Below is a small trained network, with its code and all its weights. Each question gives an input and a target symbol and asks what happens when units are switched off, that is, made to give their printed mean instead of their output.

import numpy as np


def w(rows, s, z=0):
    codes = np.array(rows[::2]) - 128.0
    scale = np.full(codes.shape[1], s)
    scale[-1] = z or s
    return codes * scale


def f(y):
    return y / 2 * (1 + np.tanh(0.7978845608 * (y + 0.044715 * y**3)))


def softmax(a):
    e = np.exp(a - a.max(-1, keepdims=True))
    return e / e.sum(-1, keepdims=True)


def log_softmax(a):
    a = a - a.max(-1, keepdims=True)
    return a - np.log(np.exp(a).sum(-1, keepdims=True))


def net(x, mask):
    ids = ['ΓΔΘΞΠαβεζηλστφψω'.index(c) for c in x.split()]
    T = len(ids)
    res = E[ids] + P[:T]
    u = 0
    for l in range(2):
        r = res
        for j in range(2):
            rows = slice(2 * j, 2 * j + 2)
            q, k, v = (r @ M[l][rows].T for M in (Q, K, V))
            z = softmax(np.where(np.tri(T) > 0, q @ k.T / 2**0.5, -1e9)) @ v
            o = O[l][rows]
            res = res + np.where(mask[u + j], z, o[:, -1]) @ o[:, :-1]
        u += 2
        y = f(res @ A[l][:, :-1].T + A[l][:, -1])
        res = res + np.where(mask[u : u + 4], y, B[l][:, -1]) @ B[l][:, :-1]
        u += 4
    return log_softmax(res[-1] @ U[:, :-1].T + U[:, -1])


Q, K, V, O, A, B = {}, {}, {}, {}, {}, {}
E = w([
[77,155,162,145,120,147,43,124,154,162],'Γ',
[126,99,117,155,72,175,102,131,135,142],'Δ',
[124,120,122,117,69,92,126,172,141,122],'Θ',
[104,150,131,119,126,181,177,185,129,153],'Ξ',
[101,134,146,112,157,80,124,114,94,164],'Π',
[144,56,159,85,120,143,41,126,76,115],'α',
[95,153,189,175,152,59,139,136,213,143],'β',
[1,169,146,98,188,136,172,86,187,188],'ε',
[129,66,159,91,117,174,144,138,99,76],'ζ',
[92,127,198,134,130,181,100,99,158,116],'η',
[161,85,181,146,138,132,136,171,144,77],'λ',
[103,159,165,161,131,125,166,118,109,112],'σ',
[63,92,129,67,178,131,135,152,142,164],'τ',
[133,138,154,148,103,80,87,129,85,130],'φ',
[126,96,133,109,154,96,199,148,99,96],'ψ',
[133,64,146,134,119,92,164,89,130,108],'ω',
],0.021)
P = w([
[84,43,107,209,148,135,111,148,77,102],'0',
[22,89,176,115,3,113,145,108,73,187],'1',
[198,98,159,118,144,134,149,157,153,215],'2',
[87,78,87,174,162,139,106,156,152,78],'3',
[50,115,227,80,87,108,146,104,68,152],'4',
[218,112,145,94,147,129,143,144,169,196],'5',
[97,124,93,141,181,130,104,156,179,46],'6',
[57,128,231,38,93,114,136,119,93,109],'7',
[222,115,146,87,157,129,136,141,176,192],'8',
[114,162,91,108,181,123,99,160,199,13],'9',
[63,157,240,15,102,99,132,123,118,76],'10',
],0.016)
Q[0] = w([
[30,114,239,62,53,104,133,161,106,147],'0.h1',
[76,113,117,134,160,122,157,245,150,147],'0.h1',
[157,168,34,167,133,153,126,116,116,129],'0.h2',
[84,156,172,110,118,116,136,178,70,103],'0.h2',
],0.011)
K[0] = w([
[201,240,13,42,162,118,73,72,227,3],'0.h1',
[136,254,13,110,103,165,200,166,131,159],'0.h1',
[124,93,113,202,94,160,156,104,87,183],'0.h2',
[66,219,128,108,153,127,110,236,95,22],'0.h2',
],0.0083)
V[0] = w([
[94,124,62,71,130,163,16,199,182,184],'0.h1',
[150,52,254,97,121,137,78,123,176,101],'0.h1',
[83,48,138,127,152,26,100,86,216,85],'0.h2',
[219,103,64,153,172,164,155,182,157,128],'0.h2',
],0.0082)
O[0] = w([
[89,148,62,100,68,114,84,127,174,136,253],'0.h1',
[197,72,119,147,104,135,136,2,193,106,156],'0.h1',
[128,128,70,145,60,143,168,151,43,123,205],'0.h2',
[78,100,73,175,105,126,157,158,168,172,74],'0.h2',
],0.013,0.0045)
A[0] = w([
[253,135,122,162,113,29,106,177,170,206,42],'0.n1',
[235,63,54,101,164,31,101,183,106,137,168],'0.n2',
[94,173,88,135,151,106,132,87,69,90,254],'0.n3',
[188,130,132,255,155,101,63,137,155,47,129],'0.n4',
],0.0094,0.0032)
B[0] = w([
[95,203,91,167,45,153,127,131,4,113,216],'0.n1',
[121,82,159,169,133,7,96,188,207,147,221],'0.n2',
[181,72,142,119,96,171,87,178,156,103,254],'0.n3',
[82,180,115,91,102,98,95,223,110,122,182],'0.n4',
],0.012,0.0045)
Q[1] = w([
[198,156,79,162,196,66,102,120,186,206],'1.h1',
[208,220,54,255,201,151,127,121,156,116],'1.h1',
[176,151,124,185,172,166,56,163,156,208],'1.h2',
[65,93,148,37,76,134,161,134,147,153],'1.h2',
],0.0088)
K[1] = w([
[113,81,155,137,141,53,120,77,57,245],'1.h1',
[23,106,255,226,13,154,151,117,60,205],'1.h1',
[116,192,87,137,138,92,77,83,62,175],'1.h2',
[120,132,103,27,104,110,181,152,179,118],'1.h2',
],0.0084)
V[1] = w([
[203,82,144,61,163,10,83,124,140,213],'1.h1',
[89,204,223,115,2,76,138,162,156,142],'1.h1',
[161,127,196,136,99,111,107,93,59,236],'1.h2',
[128,128,108,107,143,130,159,141,108,157],'1.h2',
],0.0059)
O[1] = w([
[60,153,145,90,84,181,193,94,93,106,101],'1.h1',
[181,92,49,108,246,115,116,86,95,237,255],'1.h1',
[167,120,73,58,154,122,94,138,153,79,103],'1.h2',
[132,168,96,151,91,140,163,94,122,137,125],'1.h2',
],0.011,0.0056)
A[1] = w([
[203,162,49,190,163,175,76,140,68,114,3],'1.n1',
[213,169,122,101,133,136,154,24,113,145,89],'1.n2',
[178,215,89,161,197,126,254,98,190,159,142],'1.n3',
[133,157,150,101,94,105,96,63,89,167,145],'1.n4',
],0.0098,0.0044)
B[1] = w([
[81,59,182,104,63,179,164,124,94,74,232],'1.n1',
[109,99,148,163,107,142,9,73,97,95,230],'1.n2',
[162,233,159,172,171,132,143,171,168,146,218],'1.n3',
[142,173,91,95,167,152,197,131,167,89,254],'1.n4',
],0.015,0.0065)
U = w([
[176,112,170,84,183,99,192,142,80,154,160],'Γ',
[13,91,148,144,128,92,91,180,113,107,253],'Δ',
[142,122,92,171,116,140,171,93,95,172,212],'Θ',
[181,82,186,98,88,141,211,94,207,150,204],'Ξ',
[105,155,185,131,162,122,145,120,80,78,54],'Π',
[134,90,109,108,91,191,148,128,103,182,22],'α',
[90,172,131,62,129,129,205,151,98,46,23],'β',
[70,169,66,117,193,123,140,117,19,98,134],'ε',
[164,137,129,123,93,134,85,111,136,146,97],'ζ',
[51,157,146,158,116,135,182,119,49,128,41],'η',
[54,152,90,123,118,169,145,113,122,78,16],'λ',
[133,92,2,102,158,162,156,169,208,46,213],'σ',
[234,180,136,73,49,199,90,195,74,211,47],'τ',
[105,185,54,133,19,140,150,134,124,128,42],'φ',
[197,152,107,79,183,146,156,180,219,38,153],'ψ',
[114,95,63,75,137,180,213,117,126,192,110],'ω',
],0.0078,0.0045)

Each question gives the input, a string of symbols that net reads in full, and the target symbol t.
The units are the heads (2 rows each of Q, K, V and O) and the neurons (one row each of A and B). Each row of codes is followed by its name. A weight is (code - 128) times the scale printed after its matrix; where a second scale follows, it is the last column's (O, A, B and U).
mask holds one flag per unit, layer by layer, with each layer's heads first. A switched-off unit (its flag False) gives its mean, the last column of its rows in O or B, instead of its output. The means were averaged over made-up inputs and are rounded, as every weight is.
A unit's drop is (log p(t) with every unit on - log p(t) with that unit switched off) / (log p(t) with every unit on - log p(t) with every unit switched off).
The circuit of an input: a set's keep is (log p(t) with only the set's units on - log p(t) with every unit switched off) / (log p(t) with every unit on - log p(t) with every unit switched off). Starting from all 12 units, units are removed one at a time, each time the one whose removal leaves the highest keep (on an exact tie, the one counted first), for as long as the keep stays at least 0.8.
units of the circuit, in order: the units of the circuit, biggest drop first
top k neurons: the k neurons with the biggest drops, biggest first
top k neurons in layer l: the k neurons of layer l with the biggest drops, biggest first
which heads matter: for each layer, one digit per head in row order, 1 if its drop is at least 0.15 and else 0, layers parted by /
input ζ ε η Π Ξ Π ε Ξ Θ, target φ: which heads matter => 00 / 00
input Ξ ζ Π Π, target σ: which heads matter => 00 / 01
input σ Ξ Ξ Θ, target Δ: top neuron in layer 0 => (0.n4)
input β Γ Ξ ω Ξ Π Ξ ω, target Δ: units of the circuit, in order => (0.h1 0.h2)
input Θ Ξ α Ξ ψ τ η ψ, target ζ: units of the circuit, in order => (0.h1 1.n2 0.n4 1.h1)
input Π α Ξ Ξ ε ω ε Ξ, target τ: which heads matter => 11 / 10
input Ξ ζ ω φ α β Ξ ζ Γ, target λ: which heads matter => 00 / 00
input Π ψ Ξ α Ξ ζ ψ α Ξ ψ ψ, target η: units of the circuit, in order => (1.h2 0.n2 0.h2 0.n3)
input Π ε Ξ ε Ξ Ξ η Ξ, target ζ: top 2 neurons => (1.n2 0.n4)
input Π Ξ Ξ φ ψ, target ε: which heads matter => 00 / 10
input Π τ Δ Δ Π Ξ Ξ Ξ, target Δ: units of the circuit, in order => (0.h2 1.n4)
input ε Θ ζ, target Ξ: units of the circuit, in order => (1.h1 0.h1)
input ε ζ Ξ τ η ψ Ξ Ξ ζ ε α, target τ: top 2 neurons => (0.n3 0.n1)
input Θ Γ β α Ξ, target λ: top 2 neurons in layer 0 => (0.n2 0.n4)
input Π τ ψ, target Γ: which heads matter => 10 / 00
input τ Θ λ Γ Π η Ξ Ξ Ξ ζ, target Δ: units of the circuit, in order => (1.h2 1.n4)
input Π Θ ε Ξ ε τ, target ω: top neuron => (1.n2)
input Ξ ψ Ξ Ξ Ξ Ξ η, target Δ: which heads matter => 00 / 00
input Ξ Π ε Π ω Ξ Π Ξ ε Π Γ, target β: units of the circuit, in order => (1.n4 0.h2)
input Ξ φ ε Γ Γ η λ, target Δ: units of the circuit, in order => (0.n4 1.n4)
input ε η Ξ λ, target Δ: which heads matter => 00 / 00
input Ξ Ξ φ, target β: top 2 neurons => (1.n1 0.n1)
input Ξ Ξ Ξ ε η Ξ Θ φ ω ζ Ξ, target Ξ: units of the circuit, in order => (0.h1)
input Ξ Ξ ω ε ω Ξ Ξ Ξ τ Γ τ, target σ: units of the circuit, in order => (0.h1 1.n4)
